Here is a tiny trained network, its code and every weight. The questions are about switching its units off for an input and a target symbol, where a switched-off unit gives its printed mean instead of its output.

import numpy as np


def w(rows, s, z=0):
    codes = np.array(rows[::2]) - 128.0
    scale = np.full(codes.shape[1], s)
    scale[-1] = z or s
    return codes * scale


def norm(h):
    return h / np.sqrt((h * h).mean(-1, keepdims=True) + 1e-5)


def f(y):
    return np.maximum(y, 0)


def softmax(a):
    e = np.exp(a - a.max(-1, keepdims=True))
    return e / e.sum(-1, keepdims=True)


def log_softmax(a):
    a = a - a.max(-1, keepdims=True)
    return a - np.log(np.exp(a).sum(-1, keepdims=True))


def net(x, mask):
    ids = ['ΣΦΩγδζημπ'.index(c) for c in x.split()]
    T = len(ids)
    res = E[ids] + P[:T]
    r = norm(res)
    for j in range(3):
        rows = slice(2 * j, 2 * j + 2)
        q, k, v = (r @ M[0][rows].T for M in (Q, K, V))
        z = softmax(np.where(np.tri(T) > 0, q @ k.T / 2**0.5, -1e9)) @ v
        o = O[0][rows]
        res = res + np.where(mask[j], z, o[:, -1]) @ o[:, :-1]
    y = f(norm(res) @ A[0][:, :-1].T + A[0][:, -1])
    res = res + np.where(mask[3:7], y, B[0][:, -1]) @ B[0][:, :-1]
    return log_softmax(norm(res)[-1] @ U[:, :-1].T + U[:, -1])


Q, K, V, O, A, B = {}, {}, {}, {}, {}, {}
E = w([
[178,137,77,119,160,120],'Σ',
[99,100,54,139,173,72],'Φ',
[90,128,209,172,95,121],'Ω',
[154,105,137,146,116,127],'γ',
[30,188,120,88,198,90],'δ',
[143,57,129,250,98,98],'ζ',
[91,64,97,102,135,205],'η',
[50,67,143,132,103,80],'μ',
[91,178,62,139,63,160],'π',
],0.018)
P = w([
[213,151,79,42,60,89],'0',
[140,93,141,242,64,109],'1',
[146,97,119,234,70,112],'2',
[173,88,118,206,26,123],'3',
[181,95,89,244,61,100],'4',
[197,92,86,232,33,85],'5',
[221,85,69,181,3,91],'6',
[206,67,36,187,27,46],'7',
[241,61,62,197,22,33],'8',
[229,119,29,198,44,52],'9',
],0.0027)
Q[0] = w([
[105,112,2,140,123,109],'head 1',
[161,73,160,174,128,220],'head 1',
[132,154,149,114,122,96],'head 2',
[123,136,150,172,122,142],'head 2',
[162,120,78,194,54,104],'head 3',
[134,135,130,129,131,138],'head 3',
],0.025)
K[0] = w([
[96,30,8,184,109,200],'head 1',
[163,69,127,198,123,21],'head 1',
[110,146,192,144,143,129],'head 2',
[143,105,180,138,157,85],'head 2',
[92,100,81,89,92,249],'head 3',
[126,140,153,110,125,106],'head 3',
],0.019)
V[0] = w([
[153,39,190,51,208,134],'head 1',
[120,146,175,137,207,76],'head 1',
[154,253,121,130,50,49],'head 2',
[195,161,203,99,224,122],'head 2',
[113,54,132,117,166,223],'head 3',
[86,202,42,151,8,188],'head 3',
],0.014)
O[0] = w([
[151,44,228,162,134,77,39],'head 1',
[117,141,173,127,100,13,66],'head 1',
[107,110,212,208,147,206,162],'head 2',
[239,69,188,130,205,68,63],'head 2',
[121,41,174,102,208,160,133],'head 3',
[63,242,35,97,147,255,251],'head 3',
],0.0077,0.014)
A[0] = w([
[126,188,84,115,85,133,136],'neuron 1',
[53,103,172,121,169,137,255],'neuron 2',
[248,173,95,34,153,112,67],'neuron 3',
[203,113,155,112,75,182,38],'neuron 4',
],0.016,0.0014)
B[0] = w([
[159,98,173,131,178,132,254],'neuron 1',
[166,107,123,63,144,191,167],'neuron 2',
[184,153,125,108,3,101,207],'neuron 3',
[173,115,140,109,207,174,158],'neuron 4',
],0.016,0.01)
U = w([
[189,97,183,161,230,142,116],'Σ',
[31,54,155,101,82,103,151],'Φ',
[99,66,106,255,94,135,14],'Ω',
[107,85,35,138,195,28,163],'γ',
[192,143,120,108,50,87,174],'δ',
[71,250,64,145,139,148,141],'ζ',
[101,95,107,69,132,111,2],'η',
[90,181,196,71,183,56,154],'μ',
[53,139,235,181,117,133,211],'π',
],0.0078,0.0026)

Each question gives the input, a string of symbols that net reads in full, and the target symbol t.
The units are the heads (2 rows each of Q, K, V and O) and the neurons (one row each of A and B). Each row of codes is followed by its name. A weight is (code - 128) times the scale printed after its matrix; where a second scale follows, it is the last column's (O, A, B and U).
mask holds one flag per unit, heads first, then neurons. A switched-off unit (its flag False) gives its mean, the last column of its rows in O or B, instead of its output. The means were averaged over made-up inputs and are rounded, as every weight is.
A unit's drop is (log p(t) with every unit on - log p(t) with that unit switched off) / (log p(t) with every unit on - log p(t) with every unit switched off).
The circuit of an input: a set's keep is (log p(t) with only the set's units on - log p(t) with every unit switched off) / (log p(t) with every unit on - log p(t) with every unit switched off). Starting from all 7 units, units are removed one at a time, each time the one whose removal leaves the highest keep (on an exact tie, the one counted first), for as long as the keep stays at least 0.8.
circuit, biggest first: the units of the circuit, biggest drop first
most important unit: the unit with the biggest drop
k most important neurons: the k neurons with the biggest drops, biggest first
which heads matter: for each layer, one digit per head in row order, 1 if its drop is at least 0.15 and else 0, layers parted by /
drop when u is switched off: that unit's drop, to one decimal
input Σ Σ Φ η, target Σ: which heads matter	011
input γ Φ μ, target Φ: most important unit	head 3
input δ γ η, target δ: which heads matter	011
input δ Σ γ, target Σ: which heads matter	001
input Σ ζ η, target Σ: circuit, biggest first	(head 2; head 3)
input Φ Σ Ω Σ Σ, target δ: which heads matter	010
input Σ Σ Φ ζ Σ μ, target Φ: which heads matter	101
input Σ Σ Φ Φ, target γ: circuit, biggest first	(head 3; neuron 3; head 1)
input Φ Ω ζ, target Ω: which heads matter	001
input Φ Σ Σ Σ γ Φ Ω, target π: circuit, biggest first	(head 3; neuron 3; head 1)
input Σ Φ δ, target μ: 3 most important neurons	(neuron 3; neuron 2; neuron 1)
input Φ Σ η, target Φ: 2 most important neurons	(neuron 3; neuron 1)
input Σ Σ Φ Σ Σ δ Φ, target γ: 2 most important neurons	(neuron 3; neuron 1)
input Σ Σ η Σ ζ, target Σ: most important unit	head 3
input Φ Φ Φ Σ, target δ: drop when head 3 is switched off	0.2
input Σ Σ Φ γ μ δ Ω, target π: drop when head 3 is switched off	0.6
input η Σ γ Σ Σ, target Σ: drop when head 1 is switched off	1.3
